Below are the code and all the weights of a small trained network. Each question names an input and a class and asks about switching units off, where a switched-off unit gives its printed mean instead of its output.

import numpy as np


def w(rows, s, z=0):
    codes = np.array(rows[::2]) - 128.0
    scale = np.full(codes.shape[1], s)
    scale[-1] = z or s
    return codes * scale


def norm(h):
    return h / np.sqrt((h * h).mean(-1, keepdims=True) + 1e-5)


def f(y):
    return np.maximum(y, 0)


def log_softmax(a):
    a = a - a.max(-1, keepdims=True)
    return a - np.log(np.exp(a).sum(-1, keepdims=True))


def net(x, mask):
    res = np.array(x, float).reshape(1, 7) / 4 @ E
    u = 0
    for l in range(4):
        y = f(norm(res) @ A[l][:, :-1].T + A[l][:, -1])
        res = res + np.where(mask[u : u + 5], y, B[l][:, -1]) @ B[l][:, :-1]
        u += 5
    return log_softmax(norm(res)[-1] @ U[:, :-1].T + U[:, -1])


A, B = {}, {}
E = w([
[143,193,102],'x0',
[177,109,126],'x1',
[137,52,238],'x2',
[176,255,124],'x3',
[172,103,192],'x4',
[193,195,149],'x5',
[53,194,152],'x6',
],0.0053)
A[0] = w([
[184,243,99,113],'L0N1',
[194,135,68,4],'L0N2',
[135,204,48,211],'L0N3',
[74,116,134,183],'L0N4',
[254,84,209,113],'L0N5',
],0.008,0.0027)
B[0] = w([
[47,51,147,249],'L0N1',
[114,24,101,158],'L0N2',
[63,198,96,252],'L0N3',
[217,2,186,187],'L0N4',
[218,212,123,237],'L0N5',
],0.0057,0.0046)
A[1] = w([
[169,146,194,189],'L1N1',
[124,130,253,146],'L1N2',
[76,123,69,7],'L1N3',
[50,167,32,96],'L1N4',
[116,139,94,10],'L1N5',
],0.012,0.0021)
B[1] = w([
[134,130,71,201],'L1N1',
[45,146,96,224],'L1N2',
[102,134,92,185],'L1N3',
[79,77,85,255],'L1N4',
[199,120,2,147],'L1N5',
],0.007,0.0064)
A[2] = w([
[253,115,199,166],'L2N1',
[88,68,183,252],'L2N2',
[133,219,84,85],'L2N3',
[83,73,103,234],'L2N4',
[59,112,124,179],'L2N5',
],0.011,0.0022)
B[2] = w([
[172,182,40,191],'L2N1',
[255,174,155,210],'L2N2',
[105,81,166,192],'L2N3',
[134,167,184,254],'L2N4',
[161,89,154,231],'L2N5',
],0.0095,0.0066)
A[3] = w([
[150,119,119,4],'L3N1',
[112,74,144,178],'L3N2',
[98,253,179,74],'L3N3',
[105,165,192,185],'L3N4',
[175,71,129,172],'L3N5',
],0.013,0.003)
B[3] = w([
[162,94,2,132],'L3N1',
[194,90,146,205],'L3N2',
[20,98,197,253],'L3N3',
[110,135,210,253],'L3N4',
[198,127,151,249],'L3N5',
],0.0065,0.0038)
U = w([
[154,163,199,2],'0',
[29,113,8,69],'1',
[196,145,57,215],'2',
[193,88,186,146],'3',
[41,115,194,192],'4',
],0.016,0.0017)

Each question gives the input, the list of numbers given to net, and the class t.
The units are the neurons (one row each of A and B). Each row of codes is followed by its name. A weight is (code - 128) times the scale printed after its matrix; where a second scale follows, it is the last column's (A, B and U).
mask holds one flag per neuron, layer by layer. A switched-off neuron (its flag False) gives its mean, the last column of its row in B, instead of its output. The means were averaged over made-up inputs and are rounded, as every weight is.
A unit's drop is (log p(t) with every unit on - log p(t) with that unit switched off) / (log p(t) with every unit on - log p(t) with every unit switched off).
The circuit of an input: a set's keep is (log p(t) with only the set's units on - log p(t) with every unit switched off) / (log p(t) with every unit on - log p(t) with every unit switched off). Starting from the 12 units with the biggest drops (on a tie, the unit counted first), units are removed one at a time, each time the one whose removal leaves the highest keep (on an exact tie, the one counted first), for as long as the keep stays at least 0.8.
circuit, biggest first: the units of the circuit, biggest drop first
unit that matters most: the unit with the biggest drop
k most important neurons: the k neurons with the biggest drops, biggest first
k most important neurons of layer l: the k neurons of layer l with the biggest drops, biggest first
drop when u is switched off: that unit's drop, to one decimal
input [1,7,7,3,-6,3,-1], class 2: circuit, biggest first => L0N5, L2N1
input [-8,2,-4,4,-1,3,3], class 1: unit that matters most => L0N3
input [-7,-2,-2,3,4,8,-4], class 2: circuit, biggest first => L2N1, L2N4
input [-8,2,8,5,1,1,-1], class 2: circuit, biggest first => L2N1, L0N5
input [-5,0,2,-4,-4,1,-2], class 0: circuit, biggest first => L2N4, L1N4
input [4,-5,3,4,-2,-2,-4], class 4: 3 most important neurons of layer 0 => L0N1, L0N3, L0N4
input [-7,8,4,7,1,6,3], class 4: circuit, biggest first => L1N2, L3N3
input [-4,-3,-5,-1,7,-4,-5], class 2: 4 most important neurons => L1N2, L1N4, L0N1, L2N1
input [1,5,-7,-4,6,-5,4], class 3: 3 most important neurons => L0N4, L2N1, L0N5
input [1,3,-1,7,1,6,-3], class 4: 3 most important neurons => L0N3, L0N4, L0N1
input [5,7,-1,7,-3,3,-6], class 1: 2 most important neurons of layer 2 => L2N2, L2N5
input [-4,-8,-3,-2,0,-6,8], class 3: 2 most important neurons => L0N4, L2N5
input [8,8,0,7,0,-8,6], class 4: 2 most important neurons => L2N1, L1N1
input [-5,4,5,-7,0,-1,7], class 3: unit that matters most => L2N2
input [7,1,4,1,-6,-8,3], class 3: 2 most important neurons => L0N4, L2N5
input [5,-8,3,1,4,5,-4], class 4: 2 most important neurons of layer 1 => L1N2, L1N4
input [5,-6,-3,3,6,-1,-4], class 1: 2 most important neurons => L0N3, L1N4
input [6,5,-7,-4,-1,6,-8], class 1: 2 most important neurons => L2N2, L0N3
input [0,1,-1,0,4,3,8], class 4: 2 most important neurons => L3N3, L1N2
input [-2,-8,-5,7,0,-1,0], class 1: unit that matters most => L1N4
input [-4,-3,-5,2,7,3,-4], class 2: 2 most important neurons => L1N2, L2N1
input [-1,-5,-5,8,-2,3,2], class 1: 3 most important neurons => L1N4, L2N2, L2N4
input [0,5,8,-5,1,1,-5], class 2: 2 most important neurons => L2N1, L0N5
input [7,4,7,-4,-5,0,5], class 3: drop when L2N5 is switched off => 0.4
